Below is a small trained network, with its code and all its weights. Each question gives an input and a target symbol and asks what happens when units are switched off, that is, made to give their printed mean instead of their output.

import numpy as np


def w(rows, s, z=0):
    codes = np.array(rows[::2]) - 128.0
    scale = np.full(codes.shape[1], s)
    scale[-1] = z or s
    return codes * scale


def norm(h):
    return h / np.sqrt((h * h).mean(-1, keepdims=True) + 1e-5)


def f(y):
    return y / 2 * (1 + np.tanh(0.7978845608 * (y + 0.044715 * y**3)))


def softmax(a):
    e = np.exp(a - a.max(-1, keepdims=True))
    return e / e.sum(-1, keepdims=True)


def log_softmax(a):
    a = a - a.max(-1, keepdims=True)
    return a - np.log(np.exp(a).sum(-1, keepdims=True))


def net(x, mask):
    ids = ['ΘΛΞΠΣΨΩαβγδεζητφ'.index(c) for c in x.split()]
    T = len(ids)
    res = E[ids] + P[:T]
    u = 0
    for l in range(3):
        q, k, v = (norm(res) @ M[l].T for M in (Q, K, V))
        z = softmax(np.where(np.tri(T) > 0, q @ k.T / 2**0.5, -1e9)) @ v
        res = res + np.where(mask[u], z, O[l][:, -1]) @ O[l][:, :-1]
        u += 1
        y = f(norm(res) @ A[l][:, :-1].T + A[l][:, -1])
        res = res + np.where(mask[u : u + 4], y, B[l][:, -1]) @ B[l][:, :-1]
        u += 4
    return log_softmax(norm(res)[-1] @ U[:, :-1].T + U[:, -1])


Q, K, V, O, A, B = {}, {}, {}, {}, {}, {}
E = w([
[134,2,158,88],'Θ',
[160,127,78,122],'Λ',
[153,173,84,167],'Ξ',
[148,164,78,155],'Π',
[138,158,102,185],'Σ',
[137,88,95,82],'Ψ',
[138,84,96,113],'Ω',
[147,165,88,170],'α',
[202,182,142,249],'β',
[99,124,79,232],'γ',
[8,164,83,60],'δ',
[151,86,155,100],'ε',
[148,128,66,98],'ζ',
[111,67,120,121],'η',
[175,219,97,126],'τ',
[181,98,164,146],'φ',
],0.0077)
P = w([
[63,225,127,128],'0',
[176,155,27,155],'1',
[195,192,66,137],'2',
[178,164,63,140],'3',
[180,173,46,122],'4',
[192,176,53,122],'5',
[171,155,52,131],'6',
[135,129,43,155],'7',
[161,147,43,131],'8',
[185,159,40,102],'9',
[193,197,90,252],'10',
[207,177,126,150],'11',
],0.0028)
Q[0] = w([
[218,158,172,2],'0.h0',
[89,71,103,140],'0.h0',
],0.0064)
K[0] = w([
[134,225,103,218],'0.h0',
[71,3,177,113],'0.h0',
],0.0051)
V[0] = w([
[207,112,5,10],'0.h0',
[87,237,102,252],'0.h0',
],0.0038)
O[0] = w([
[178,84,159,135,254],'0.h0',
[74,3,126,194,150],'0.h0',
],0.0033,0.0042)
A[0] = w([
[88,255,79,179,184],'0.n0',
[94,109,25,159,204],'0.n1',
[205,188,34,123,165],'0.n2',
[210,106,218,244,248],'0.n3',
],0.0034,0.0012)
B[0] = w([
[166,102,110,79,177],'0.n0',
[135,148,159,87,185],'0.n1',
[78,2,198,131,251],'0.n2',
[95,98,17,35,188],'0.n3',
],0.0052,0.0031)
Q[1] = w([
[138,12,89,2],'1.h0',
[184,189,203,132],'1.h0',
],0.0072)
K[1] = w([
[87,255,105,129],'1.h0',
[218,66,60,213],'1.h0',
],0.0072)
V[1] = w([
[147,83,134,252],'1.h0',
[172,192,114,157],'1.h0',
],0.0044)
O[1] = w([
[38,30,135,166,5],'1.h0',
[153,160,55,253,148],'1.h0',
],0.0048,0.0021)
A[1] = w([
[139,135,185,42,32],'1.n0',
[197,214,148,85,254],'1.n1',
[22,161,124,69,221],'1.n2',
[205,2,112,108,188],'1.n3',
],0.0053,0.00082)
B[1] = w([
[114,88,126,188,132],'1.n0',
[74,8,82,174,178],'1.n1',
[216,191,3,74,114],'1.n2',
[132,183,109,208,254],'1.n3',
],0.004,0.006)
Q[2] = w([
[185,86,4,153],'2.h0',
[179,124,102,144],'2.h0',
],0.011)
K[2] = w([
[70,149,96,1],'2.h0',
[84,121,154,54],'2.h0',
],0.009)
V[2] = w([
[3,90,46,224],'2.h0',
[183,204,76,195],'2.h0',
],0.0056)
O[2] = w([
[153,1,187,188,119],'2.h0',
[213,200,64,210,253],'2.h0',
],0.0099,0.00034)
A[2] = w([
[143,94,54,104,163],'2.n0',
[27,168,141,49,4],'2.n1',
[132,1,79,117,189],'2.n2',
[153,138,55,205,213],'2.n3',
],0.006,0.0015)
B[2] = w([
[157,100,127,80,185],'2.n0',
[87,113,122,254,181],'2.n1',
[168,183,150,82,218],'2.n2',
[84,86,114,63,255],'2.n3',
],0.0067,0.0038)
U = w([
[151,107,183,173,100],'Θ',
[182,81,176,46,120],'Λ',
[159,104,79,67,115],'Ξ',
[208,149,32,254,156],'Π',
[13,99,161,118,123],'Σ',
[125,88,165,184,88],'Ψ',
[80,69,217,69,157],'Ω',
[39,111,142,136,88],'α',
[124,106,178,173,102],'β',
[62,172,97,127,135],'γ',
[80,194,172,135,147],'δ',
[153,247,72,84,252],'ε',
[122,82,156,206,121],'ζ',
[129,136,135,130,3],'η',
[112,90,159,171,61],'τ',
[155,114,184,181,101],'φ',
],0.0079,0.0027)

Each question gives the input, a string of symbols that net reads in full, and the target symbol t.
The units are the heads (2 rows each of Q, K, V and O) and the neurons (one row each of A and B). Each row of codes is followed by its name. A weight is (code - 128) times the scale printed after its matrix; where a second scale follows, it is the last column's (O, A, B and U).
mask holds one flag per unit, layer by layer, with each layer's heads first. A switched-off unit (its flag False) gives its mean, the last column of its rows in O or B, instead of its output. The means were averaged over made-up inputs and are rounded, as every weight is.
A unit's drop is (log p(t) with every unit on - log p(t) with that unit switched off) / (log p(t) with every unit on - log p(t) with every unit switched off).
The circuit of an input: a set's keep is (log p(t) with only the set's units on - log p(t) with every unit switched off) / (log p(t) with every unit on - log p(t) with every unit switched off). Starting from the 12 units with the biggest drops (on a tie, the unit counted first), units are removed one at a time, each time the one whose removal leaves the highest keep (on an exact tie, the one counted first), for as long as the keep stays at least 0.8.
circuit, biggest first: the units of the circuit, biggest drop first
top k neurons: the k neurons with the biggest drops, biggest first
top k neurons in layer l: the k neurons of layer l with the biggest drops, biggest first
drop of u: that unit's drop, to one decimal
input ε η Ψ η α Ξ τ Ψ ε η, target ε: circuit, biggest first	[0.h0, 2.h0]
input ε τ Σ, target ε: top neuron	[1.n3]
input η τ Ψ Λ τ Λ, target Λ: top 2 neurons	[0.n2, 1.n1]
input τ Ψ ζ η Θ, target Π: circuit, biggest first	[1.h0, 2.h0]
input τ ε Λ Ξ Ψ Ω Θ Ψ φ, target Π: circuit, biggest first	[2.h0, 1.n3]
input Ψ Ψ τ δ, target ε: top 3 neurons	[1.n2, 2.n3, 0.n2]
input ε η τ η γ η Ω β Ψ, target ε: top 2 neurons	[1.n3, 0.n2]
input τ τ ε α τ Ψ, target Π: top 2 neurons in layer 0	[0.n3, 0.n0]
input ε Ψ δ Σ, target ε: top 4 neurons	[1.n2, 1.n3, 2.n1, 0.n0]
input η β η Ω Θ ζ Ω, target Λ: top 4 neurons	[1.n1, 0.n2, 1.n2, 0.n3]
input η ε ε τ η α, target Λ: top 3 neurons in layer 0	[0.n2, 0.n3, 0.n0]
input ε Π φ, target ε: top 2 neurons	[1.n3, 0.n2]
input η η Ω τ Λ τ ζ ε β τ η, target Λ: top 4 neurons	[0.n2, 1.n1, 0.n3, 1.n0]
input τ τ Ψ Λ τ ε Π ε φ, target Π: circuit, biggest first	[2.h0]
input η ζ Σ β Λ ε Ξ, target Λ: top 2 neurons	[0.n2, 1.n1]
input η α τ Ω τ Π, target Λ: top 4 neurons	[0.n2, 1.n1, 1.n3, 1.n2]
input η ε β φ β Θ τ δ, target ε: top 2 neurons	[0.n2, 2.n3]
input η Π ε ε Ω, target Λ: top 4 neurons	[1.n1, 0.n2, 1.n2, 1.n3]
input η Ψ Ξ, target Λ: top 2 neurons	[1.n1, 0.n2]
input ε β Ξ ζ ε η Ξ, target ε: top neuron in layer 1	[1.n3]
input η ε Π β Ω α Λ Π, target Λ: top 3 neurons in layer 1	[1.n1, 1.n3, 1.n2]
input ε ε Λ η, target ε: top 2 neurons	[0.n2, 1.n3]
input η τ ε Ξ β ε ζ, target Λ: drop of 1.n3	0.4
input τ Ξ Ω, target Π: drop of 2.h0	1.3
input ε η α, target ε: drop of 0.h0	1.8
input τ τ Ω τ η ε Ω, target Π: drop of 0.n0	0.1
